Look-ups in named tables: a row name and a column name give one cell, copied from the table.

Noro.tsv
	Monimad	Fiz	Bulis	Kon	Fot	Komevuf
Kudiri	-1808	-2996	236	177	-1310	-1470
Zure	-5349	-6895	3674	-358	-2494	1260
Nafemen	2093	1685	-159	-1925	-1047	-1699
Filar	-4302	-7790	5726	-1893	-3319	1883
Kugi	4614	8557	-9355	274	5357	-5981
Bis	1773	4227	-4544	-424	-98	-2471
Fen	-2538	-2640	-2407	891	2052	-1364
Gifa	-783	-782	2616	-890	-1065	1460
Rifepi	-80	-408	237	-1752	-2494	-456
Vezoz	-2758	-5777	3966	-755	-54	1166

Komevuf of Filar is 1883
Kon of Zure is -358
Bulis of Bis is -4544
Fot of Rifepi is -2494
Monimad of Kudiri is -1808
Bulis of Filar is 5726
Monimad of Gifa is -783
Row with the largest Monimad: Kugi

Table Semub
,Devunuv,Gipulib
Kam,-81.97,77.55
Nozi,-51.17,75.86
Redupo,-78.13,79.09
Zivas,22.92,7.26
Niv,-62.81,79.78
Pidele,-99.86,59.46
Sufeb,-54.28,77.22
Ton,-60.24,79.20
Pepuvam,-88.75,73.10
Foduvop,8.65,23.56
Gimadu,-46.95,73.72

Redupo, Devunuv => -78.13
Redupo, Gipulib => 79.09
Pidele, Devunuv => -99.86
Pidele, Gipulib => 59.46
Niv, Devunuv => -62.81
Ton, Devunuv => -60.24
Kam, Devunuv => -81.97
Gimadu, Devunuv => -46.95
Zivas, Devunuv => 22.92
Sufeb, Gipulib => 77.22
Foduvop, Gipulib => 23.56
Which row has the largest Devunuv? Zivas

Takomi:
	Kunukug	Tir	Kud	Varan	Senadu	Luk
Ribipup	142	196	126	132	222	214
Pebe	177	110	156	74	60	87
Nage	202	220	75	210	180	62
Luzukot	127	71	159	85	57	151
Mafa	61	115	56	91	83	217

Nage, Kunukug => 202
Mafa, Kunukug => 61
Luzukot, Kud => 159
Luzukot, Tir => 71
Ribipup, Tir => 196
Luzukot, Kunukug => 127
Pebe, Varan => 74
Nage, Kud => 75
Pebe, Senadu => 60
Nage, Varan => 210
Pebe, Luk => 87
Pebe, Tir => 110
Ribipup, Varan => 132
Mafa, Varan => 91
Nage, Luk => 62
Pebe, Kud => 156

Sed =
,Rubiro,Tozaku,Kas,Rik
Pag,66319,63911,55009,43131
Bipirep,34500,52036,73025,82184
Vovisa,57624,55094,45078,54941
Zopiz,52343,59571,42158,43842
Dagega,58775,53917,62434,54112
Rol,53550,58715,61118,57634
Mer,54979,60162,55349,20038
Vemodet,66196,72434,49377,53695

Bipirep, Kas => 73025
Vovisa, Rik => 54941
Pag, Kas => 55009
Pag, Rik => 43131
Dagega, Rubiro => 58775
Zopiz, Tozaku => 59571
Zopiz, Rubiro => 52343
Mer, Tozaku => 60162
Bipirep, Rubiro => 34500
Bipirep, Rik => 82184
Zopiz, Rik => 43842
Dagega, Kas => 62434
Bipirep, Tozaku => 52036
Rol, Kas => 61118
Zopiz, Kas => 42158
Dagega, Rik => 54112
Vemodet, Rubiro => 66196
Vemodet, Kas => 49377
Rol, Rubiro => 53550

Lolanil.tsv
	Vuk	Fepalub	Zelave	Vepep	Bobaza	Pevevun	Mikof	Dep
Sorem	231	279	444	628	208	675	763	763
Ris	452	540	483	413	56	499	715	745
Velomot	206	413	393	804	862	599	446	635
Kedob	239	494	408	771	777	644	419	610
Zifuzib	128	108	350	598	628	508	606	873
Kir	934	734	576	556	885	857	554	388
Nafe	262	572	443	746	771	652	398	599
Dami	626	602	542	279	229	444	519	348
Gim	243	326	394	746	853	468	572	695

Mikof of Ris is 715
Vepep of Ris is 413
Bobaza of Nafe is 771
Fepalub of Ris is 540
Vepep of Kir is 556
Bobaza of Zifuzib is 628
Vepep of Zifuzib is 598
Fepalub of Zifuzib is 108
Fepalub of Nafe is 572
Vepep of Kedob is 771
Dep of Ris is 745
Mikof of Sorem is 763
Pevevun of Ris is 499

Fozi:
	Felinas	Givanuf	Rutidos	Zugam	Met	Kunivu	Fupebet	Roz	Ramas
Per	0.56	0.56	0.60	0.68	0.57	0.60	0.96	0.88	0.80
Litesa	0.72	0.82	0.76	0.61	0.81	0.50	0.65	0.87	0.76
Karako	0.76	0.59	0.57	0.22	0.54	0.60	0.58	0.59	0.89
Dev	0.63	0.95	0.80	0.80	0.66	0.67	0.63	0.64	0.77
Kunu	0.56	0.88	0.71	0.75	0.48	0.79	0.66	0.46	0.84
Desuf	0.70	0.90	0.75	0.51	0.50	0.70	0.51	0.39	0.83
Sovok	0.67	0.51	0.48	0.32	0.67	0.65	0.63	0.81	0.92
Feg	0.56	0.89	0.73	0.77	0.48	0.79	0.66	0.47	0.84
Dilat	0.56	0.88	0.72	0.76	0.48	0.79	0.65	0.47	0.84
Munasi	0.47	0.67	0.60	0.80	0.47	0.80	0.85	0.65	0.86
Gifi	0.70	0.97	0.86	0.68	0.53	0.59	0.66	0.50	0.74
Velage	0.65	0.69	0.67	0.48	0.29	0.68	0.76	0.38	0.84

What is the Felinas of Dilat in Fozi?
0.56
What is the Zugam of Desuf in Fozi?
0.51
What is the Roz of Gifi in Fozi?
0.50
What is the Roz of Sovok in Fozi?
0.81
What is the Rutidos of Karako in Fozi?
0.57
What is the Roz of Karako in Fozi?
0.59
What is the Roz of Per in Fozi?
0.88
What is the Givanuf of Kunu in Fozi?
0.88
What is the Ramas of Velage in Fozi?
0.84

Zin.csv
,Gakog,Tuf,Kiku,Nuv,Gumazod
Rov,136,157,155,137,108
Mik,120,188,221,131,89
Rapanov,202,201,24,71,98
Zuresa,141,226,148,129,227
Daki,204,83,180,173,133
Tifin,191,179,59,199,201
Todu,171,135,65,111,161
Zimi,91,153,190,140,160
Luf,129,171,211,162,160
Bubu,173,177,35,104,83

Tuf of Bubu = 177
Gakog of Zuresa = 141
Gumazod of Zimi = 160
Nuv of Todu = 111
Nuv of Zimi = 140
Gakog of Daki = 204
Gumazod of Rapanov = 98
Kiku of Rapanov = 24
Tuf of Zuresa = 226
Kiku of Rov = 155
Tuf of Tifin = 179
Nuv of Daki = 173

Zapezu:
	Bip	Dip	Paz
Beradu	4.772	0.055	-3.079
Balikef	-3.470	-6.088	8.058
Ropa	5.198	2.469	2.284
Bolumi	8.939	-1.644	5.362

Balikef, Bip: -3.470
Ropa, Paz: 2.284
Beradu, Dip: 0.055
Ropa, Bip: 5.198
Ropa, Dip: 2.469
Bolumi, Bip: 8.939
Bolumi, Dip: -1.644
Balikef, Dip: -6.088
Bolumi, Paz: 5.362
Beradu, Bip: 4.772
Which row has the largest Bip? Bolumi

Gugo:
	Devan	Bipabi	Gasub	Vegu	Vosigi	Fege	Vun	Lef	Sefel	Zos
Rekid	173	28	115	155	86	49	56	82	49	160
Gido	123	139	146	98	130	40	54	46	100	75
Pudosub	83	129	105	95	117	39	130	23	134	210

Fege of Gido = 40
Vun of Gido = 54
Vosigi of Gido = 130
Vegu of Gido = 98
Vegu of Rekid = 155
Devan of Rekid = 173
Sefel of Rekid = 49
Gasub of Gido = 146
Fege of Pudosub = 39
Lef of Rekid = 82
Zos of Rekid = 160
Lef of Pudosub = 23
Vosigi of Rekid = 86
Row with the largest Gasub: Gido

Bak:
,Lel,Vuz,Petofez,Selap,Favo
Muraf,172,150,161,107,118
Semolu,130,159,178,118,200
Vovis,98,148,132,137,140
Fos,164,170,47,154,255
Vol,93,115,111,142,71
Puf,63,169,147,142,35
Tevi,76,99,144,141,169
Suk,166,115,137,136,217
Zon,140,106,169,196,152

What is the Petofez of Vol in Bak?
111
What is the Selap of Semolu in Bak?
118
What is the Favo of Tevi in Bak?
169
What is the Favo of Suk in Bak?
217
What is the Vuz of Vovis in Bak?
148
What is the Vuz of Vol in Bak?
115
What is the Selap of Muraf in Bak?
107
What is the Petofez of Fos in Bak?
47

Table Radogam
fields: Kuzola, Nes, Besem, Lav, Kiz, Kogut, Potomog, Gof, Zub, Kovukuz
Mumu: [9706, -26032, -16452, 9161, 5481, 33407, -9979, -7209, 27132, 18846]
Renu: [-7816, 54958, 5528, -8645, -22167, 36617, 44038, -16503, -42774, -2729]
Sut: [-23068, -29459, -11077, 3740, -12521, 23828, -23269, 734, 49174, -63104]
Tiren: [-14396, -9906, 45293, -15477, -37278, -43982, -1870, -23849, -8942, -21465]
Nepope: [1002, -9471, -15012, -26710, 16713, -49602, 5182, -1816, 4356, 13064]
Sur: [-33527, 17825, -31068, -5468, -23631, 31098, 34279, -3495, -12608, -12196]

What is the Gof of Tiren in Radogam?
-23849
What is the Gof of Sur in Radogam?
-3495
What is the Kovukuz of Tiren in Radogam?
-21465
What is the Nes of Nepope in Radogam?
-9471
What is the Kogut of Nepope in Radogam?
-49602
What is the Besem of Sut in Radogam?
-11077
What is the Besem of Renu in Radogam?
5528
What is the Kovukuz of Sur in Radogam?
-12196
What is the Potomog of Renu in Radogam?
44038
What is the Kiz of Mumu in Radogam?
5481
What is the Potomog of Sut in Radogam?
-23269
What is the Nes of Mumu in Radogam?
-26032
What is the Gof of Nepope in Radogam?
-1816
What is the Nes of Sut in Radogam?
-29459
What is the Besem of Sur in Radogam?
-31068
What is the Besem of Tiren in Radogam?
45293
What is the Zub of Tiren in Radogam?
-8942
What is the Zub of Renu in Radogam?
-42774

